Here is a tiny trained network, its code and every weight. The questions are about switching its units off for an input and a target symbol, where a switched-off unit gives its printed mean instead of its output.

import numpy as np


def w(rows, s, z=0):
    codes = np.array(rows[::2]) - 128.0
    scale = np.full(codes.shape[1], s)
    scale[-1] = z or s
    return codes * scale


def norm(h):
    return h / np.sqrt((h * h).mean(-1, keepdims=True) + 1e-5)


def softmax(a):
    e = np.exp(a - a.max(-1, keepdims=True))
    return e / e.sum(-1, keepdims=True)


def log_softmax(a):
    a = a - a.max(-1, keepdims=True)
    return a - np.log(np.exp(a).sum(-1, keepdims=True))


def net(x, mask):
    ids = ['ΓΦΨδεθλπστ'.index(c) for c in x.split()]
    T = len(ids)
    res = E[ids] + P[:T]
    u = 0
    for l in range(3):
        r = norm(res)
        for j in range(2):
            rows = slice(4 * j, 4 * j + 4)
            q, k, v = (r @ M[l][rows].T for M in (Q, K, V))
            z = softmax(np.where(np.tri(T) > 0, q @ k.T / 4**0.5, -1e9)) @ v
            o = O[l][rows]
            res = res + np.where(mask[u + j], z, o[:, -1]) @ o[:, :-1]
        u += 2
    return log_softmax(norm(res)[-1] @ U[:, :-1].T + U[:, -1])


Q, K, V, O = {}, {}, {}, {}
E = w([
[195,128,96,168,59],'Γ',
[167,134,122,209,33],'Φ',
[231,128,36,161,123],'Ψ',
[168,211,160,108,187],'δ',
[125,133,55,189,136],'ε',
[150,139,5,117,156],'θ',
[95,123,124,152,77],'λ',
[120,119,145,146,69],'π',
[217,143,17,115,86],'σ',
[93,131,124,149,55],'τ',
],0.018)
P = w([
[118,49,254,212,98],'0',
[66,247,115,246,80],'1',
[78,239,125,229,74],'2',
[75,233,133,218,81],'3',
[79,230,132,211,86],'4',
[78,223,131,194,93],'5',
[79,223,142,199,93],'6',
[85,211,135,169,96],'7',
[87,210,130,170,97],'8',
],0.007)
Q[0] = w([
[85,63,120,161,148],'L0H0',
[100,75,35,214,69],'L0H0',
[84,103,142,98,87],'L0H0',
[102,169,114,66,174],'L0H0',
[121,254,172,92,89],'L0H1',
[169,169,138,120,143],'L0H1',
[169,220,172,91,184],'L0H1',
[102,149,116,98,159],'L0H1',
],0.029)
K[0] = w([
[64,136,112,171,140],'L0H0',
[144,253,144,130,150],'L0H0',
[97,138,156,117,129],'L0H0',
[115,101,118,99,157],'L0H0',
[133,119,153,46,107],'L0H1',
[151,145,134,103,138],'L0H1',
[147,120,154,61,167],'L0H1',
[102,116,112,103,144],'L0H1',
],0.041)
V[0] = w([
[176,169,172,92,196],'L0H0',
[139,210,147,117,153],'L0H0',
[97,255,87,142,73],'L0H0',
[182,105,104,84,93],'L0H0',
[103,62,137,118,86],'L0H1',
[170,100,142,135,119],'L0H1',
[109,156,141,132,106],'L0H1',
[118,185,158,148,99],'L0H1',
],0.022)
O[0] = w([
[226,149,201,92,136,101],'L0H0',
[229,175,126,106,169,163],'L0H0',
[180,219,8,138,205,253],'L0H0',
[66,172,115,96,111,115],'L0H0',
[142,116,71,56,51,107],'L0H1',
[160,119,120,140,75,121],'L0H1',
[144,180,140,120,141,154],'L0H1',
[165,223,162,127,147,181],'L0H1',
],0.015,0.026)
Q[1] = w([
[197,97,174,54,246],'L1H0',
[119,211,89,178,143],'L1H0',
[250,249,181,164,83],'L1H0',
[86,139,123,100,150],'L1H0',
[108,74,45,171,82],'L1H1',
[78,34,74,167,114],'L1H1',
[101,88,104,184,135],'L1H1',
[29,191,124,65,123],'L1H1',
],0.015)
K[1] = w([
[89,190,84,207,106],'L1H0',
[56,137,217,133,57],'L1H0',
[3,211,101,151,46],'L1H0',
[193,122,195,148,108],'L1H0',
[200,152,96,61,114],'L1H1',
[220,102,106,121,131],'L1H1',
[182,92,172,118,124],'L1H1',
[109,102,156,159,97],'L1H1',
],0.017)
V[1] = w([
[155,146,80,133,169],'L1H0',
[123,95,114,124,82],'L1H0',
[164,196,107,119,175],'L1H0',
[168,122,142,137,101],'L1H0',
[127,41,3,172,43],'L1H1',
[111,194,176,86,132],'L1H1',
[56,144,78,7,185],'L1H1',
[88,32,117,141,76],'L1H1',
],0.025)
O[1] = w([
[141,172,112,173,86,80],'L1H0',
[109,150,147,77,148,202],'L1H0',
[182,121,86,185,81,4],'L1H0',
[171,98,158,90,167,95],'L1H0',
[254,160,74,58,171,203],'L1H1',
[78,94,155,122,82,105],'L1H1',
[100,99,232,79,191,146],'L1H1',
[238,132,145,142,97,124],'L1H1',
],0.02,0.021)
Q[2] = w([
[156,103,144,207,174],'L2H0',
[169,152,94,102,88],'L2H0',
[147,2,46,103,131],'L2H0',
[152,126,118,90,130],'L2H0',
[154,174,190,105,122],'L2H1',
[118,209,89,118,64],'L2H1',
[174,153,194,198,164],'L2H1',
[150,95,116,204,154],'L2H1',
],0.039)
K[2] = w([
[68,180,226,157,128],'L2H0',
[190,104,141,94,112],'L2H0',
[165,191,9,87,166],'L2H0',
[143,81,119,101,175],'L2H0',
[255,160,129,136,89],'L2H1',
[171,183,49,67,82],'L2H1',
[206,90,41,61,86],'L2H1',
[112,71,80,143,117],'L2H1',
],0.032)
V[2] = w([
[148,29,49,188,39],'L2H0',
[187,121,199,174,60],'L2H0',
[178,110,198,80,158],'L2H0',
[127,112,125,71,18],'L2H0',
[106,226,213,56,189],'L2H1',
[2,128,133,89,189],'L2H1',
[150,252,85,173,163],'L2H1',
[181,116,124,101,221],'L2H1',
],0.032)
O[2] = w([
[121,207,104,103,248,45],'L2H0',
[162,217,105,158,125,103],'L2H0',
[154,148,182,96,42,173],'L2H0',
[154,203,179,162,177,85],'L2H0',
[88,128,27,181,217,200],'L2H1',
[37,56,97,185,104,60],'L2H1',
[177,140,174,195,254,220],'L2H1',
[91,234,121,115,174,255],'L2H1',
],0.03,0.039)
U = w([
[94,128,212,88,132,108],'Γ',
[184,59,196,115,184,71],'Φ',
[99,250,222,173,76,3],'Ψ',
[195,114,155,236,99,167],'δ',
[220,215,115,111,151,210],'ε',
[137,206,1,177,49,58],'θ',
[161,83,57,85,91,176],'λ',
[77,159,101,79,87,131],'π',
[69,172,122,189,214,98],'σ',
[133,56,24,131,188,128],'τ',
],0.0096,0.0051)

Each question gives the input, a string of symbols that net reads in full, and the target symbol t.
The units are the heads (4 rows each of Q, K, V and O). Each row of codes is followed by its name. A weight is (code - 128) times the scale printed after its matrix; where a second scale follows, it is the last column's (O and U).
mask holds one flag per head, layer by layer. A switched-off head (its flag False) gives its mean, the last column of its rows in O, instead of its output. The means were averaged over made-up inputs and are rounded, as every weight is.
A unit's drop is (log p(t) with every unit on - log p(t) with that unit switched off) / (log p(t) with every unit on - log p(t) with every unit switched off).
The circuit of an input: a set's keep is (log p(t) with only the set's units on - log p(t) with every unit switched off) / (log p(t) with every unit on - log p(t) with every unit switched off). Starting from all 6 units, units are removed one at a time, each time the one whose removal leaves the highest keep (on an exact tie, the one counted first), for as long as the keep stays at least 0.8.
units of the circuit, in order: the units of the circuit, biggest drop first
unit that matters most: the unit with the biggest drop
heads that matter: for each layer, one digit per head in row order, 1 if its drop is at least 0.15 and else 0, layers parted by /
drop when u is switched off: that unit's drop, to one decimal
input π θ λ δ, target π: unit that matters most : L0H0
input π δ Φ σ θ, target π: heads that matter : 11 / 11 / 11
input θ λ ε ε δ ε σ, target θ: heads that matter : 11 / 11 / 11
input δ θ Γ θ, target δ: units of the circuit, in order : [L2H1; L1H1; L1H0]
input Φ δ σ, target Φ: heads that matter : 11 / 01 / 11
input Φ λ Γ σ λ σ δ δ, target σ: heads that matter : 11 / 11 / 00
input δ θ ε ε, target δ: units of the circuit, in order : [L2H1; L1H1; L1H0]
input λ ε ε π ε, target τ: heads that matter : 10 / 01 / 10
input τ δ ε λ, target τ: heads that matter : 11 / 11 / 10
input δ ε θ λ, target δ: heads that matter : 10 / 11 / 11
input θ ε Γ τ θ, target σ: heads that matter : 11 / 01 / 01
input Ψ Ψ λ σ τ δ θ σ, target Ψ: heads that matter : 11 / 11 / 11
input σ ε δ ε Γ σ θ θ π, target σ: heads that matter : 11 / 11 / 10
input θ θ ε θ θ, target τ: units of the circuit, in order : [L2H0]
input σ Ψ θ θ θ Γ σ, target σ: heads that matter : 11 / 01 / 01
input Γ Ψ θ δ, target Γ: heads that matter : 11 / 01 / 11
input Ψ δ θ ε Γ, target Ψ: drop when L2H1 is switched off : 0.4
input δ π σ σ θ θ λ Ψ, target δ: drop when L0H0 is switched off : 0.5
input θ Φ δ ε σ θ, target θ: drop when L1H1 is switched off : 1.3
input σ ε δ θ θ δ ε λ Ψ, target σ: unit that matters most : L1H1
